Here is a tiny trained network, its code and every weight. The questions are about switching its units off for an input and a class, where a switched-off unit gives its printed mean instead of its output.

import numpy as np


def w(rows, s, z=0):
    codes = np.array(rows[::2]) - 128.0
    scale = np.full(codes.shape[1], s)
    scale[-1] = z or s
    return codes * scale


def f(y):
    return np.maximum(y, 0)


def log_softmax(a):
    a = a - a.max(-1, keepdims=True)
    return a - np.log(np.exp(a).sum(-1, keepdims=True))


def net(x, mask):
    res = np.array(x, float).reshape(1, 4) / 4 @ E
    y = f(res @ A[0][:, :-1].T + A[0][:, -1])
    res = res + np.where(mask, y, B[0][:, -1]) @ B[0][:, :-1]
    return log_softmax(res[-1] @ U[:, :-1].T + U[:, -1])


A, B = {}, {}
E = w([
[112,116,101,75,136,3,85,54,142],'x0',
[132,40,105,203,210,114,171,122,233],'x1',
[97,155,87,68,90,187,234,96,244],'x2',
[183,101,195,104,103,61,127,228,189],'x3',
],0.013)
A[0] = w([
[85,168,114,48,57,151,246,82,218,1],'neuron 1',
[148,139,174,165,117,233,153,181,136,60],'neuron 2',
[59,169,60,133,167,166,158,52,83,52],'neuron 3',
[158,116,137,66,53,84,150,201,179,96],'neuron 4',
[155,201,116,75,2,132,98,136,76,42],'neuron 5',
[96,123,102,43,135,57,78,72,185,39],'neuron 6',
],0.0091,0.0054)
B[0] = w([
[156,53,96,164,159,26,102,166,20,253],'neuron 1',
[62,247,134,142,69,64,184,20,118,207],'neuron 2',
[98,169,255,60,244,123,53,226,202,218],'neuron 3',
[146,157,213,79,187,191,46,196,154,199],'neuron 4',
[126,53,35,224,135,148,109,105,233,223],'neuron 5',
[90,222,134,129,7,78,227,81,138,206],'neuron 6',
],0.0088,0.015)
U = w([
[137,107,128,148,119,96,114,140,17,157],'0',
[120,167,186,67,143,158,117,154,176,65],'1',
[108,213,137,118,63,120,186,70,132,81],'2',
[122,78,74,178,140,149,170,103,253,119],'3',
[139,130,120,83,116,157,157,111,127,245],'4',
],0.015,0.012)

Each question gives the input, the list of numbers given to net, and the class t.
The units are the neurons (one row each of A and B). Each row of codes is followed by its name. A weight is (code - 128) times the scale printed after its matrix; where a second scale follows, it is the last column's (A, B and U).
mask holds one flag per neuron, in row order. A switched-off neuron (its flag False) gives its mean, the last column of its row in B, instead of its output. The means were averaged over made-up inputs and are rounded, as every weight is.
A unit's drop is (log p(t) with every unit on - log p(t) with that unit switched off) / (log p(t) with every unit on - log p(t) with every unit switched off).
The circuit of an input: a set's keep is (log p(t) with only the set's units on - log p(t) with every unit switched off) / (log p(t) with every unit on - log p(t) with every unit switched off). Starting from all 6 units, units are removed one at a time, each time the one whose removal leaves the highest keep (on an exact tie, the one counted first), for as long as the keep stays at least 0.8.
circuit, biggest first: the units of the circuit, biggest drop first
most important unit: the unit with the biggest drop
top k neurons: the k neurons with the biggest drops, biggest first
drop when u is switched off: that unit's drop, to one decimal
input [-3,4,-5,-6], class 1: circuit, biggest first -> (neuron 1; neuron 3)
input [6,-1,-5,5], class 2: top 3 neurons -> (neuron 1; neuron 6; neuron 3)
input [-8,-8,2,7], class 2: top 2 neurons -> (neuron 2; neuron 3)
input [1,1,-7,-8], class 1: most important unit -> neuron 3
input [0,5,-6,7], class 1: top 3 neurons -> (neuron 1; neuron 5; neuron 4)
input [1,-2,0,2], class 4: top 3 neurons -> (neuron 3; neuron 1; neuron 2)
input [4,-6,1,-3], class 3: top 2 neurons -> (neuron 5; neuron 2)
input [-3,4,6,5], class 0: circuit, biggest first -> (neuron 1; neuron 5)
input [8,-8,8,-8], class 0: top 3 neurons -> (neuron 1; neuron 2; neuron 4)
input [8,6,8,-3], class 0: top 2 neurons -> (neuron 1; neuron 2)
input [-1,-2,-2,0], class 4: circuit, biggest first -> (neuron 1; neuron 3; neuron 2)
input [6,0,-3,1], class 2: top 2 neurons -> (neuron 1; neuron 6)
input [3,-5,-3,4], class 3: circuit, biggest first -> (neuron 5; neuron 1)
input [-3,5,-1,7], class 1: most important unit -> neuron 5
input [-3,-5,-2,-4], class 3: top 3 neurons -> (neuron 5; neuron 1; neuron 4)
input [5,4,-2,2], class 2: circuit, biggest first -> (neuron 5; neuron 6)
input [7,-1,-6,-7], class 1: top 2 neurons -> (neuron 3; neuron 1)
input [5,-8,-6,4], class 3: top 2 neurons -> (neuron 5; neuron 1)
input [-6,-1,8,-6], class 0: drop when neuron 1 is switched off -> 1.6
input [-3,4,7,-8], class 1: most important unit -> neuron 3
input [-2,-3,0,-4], class 1: drop when neuron 1 is switched off -> 0.4
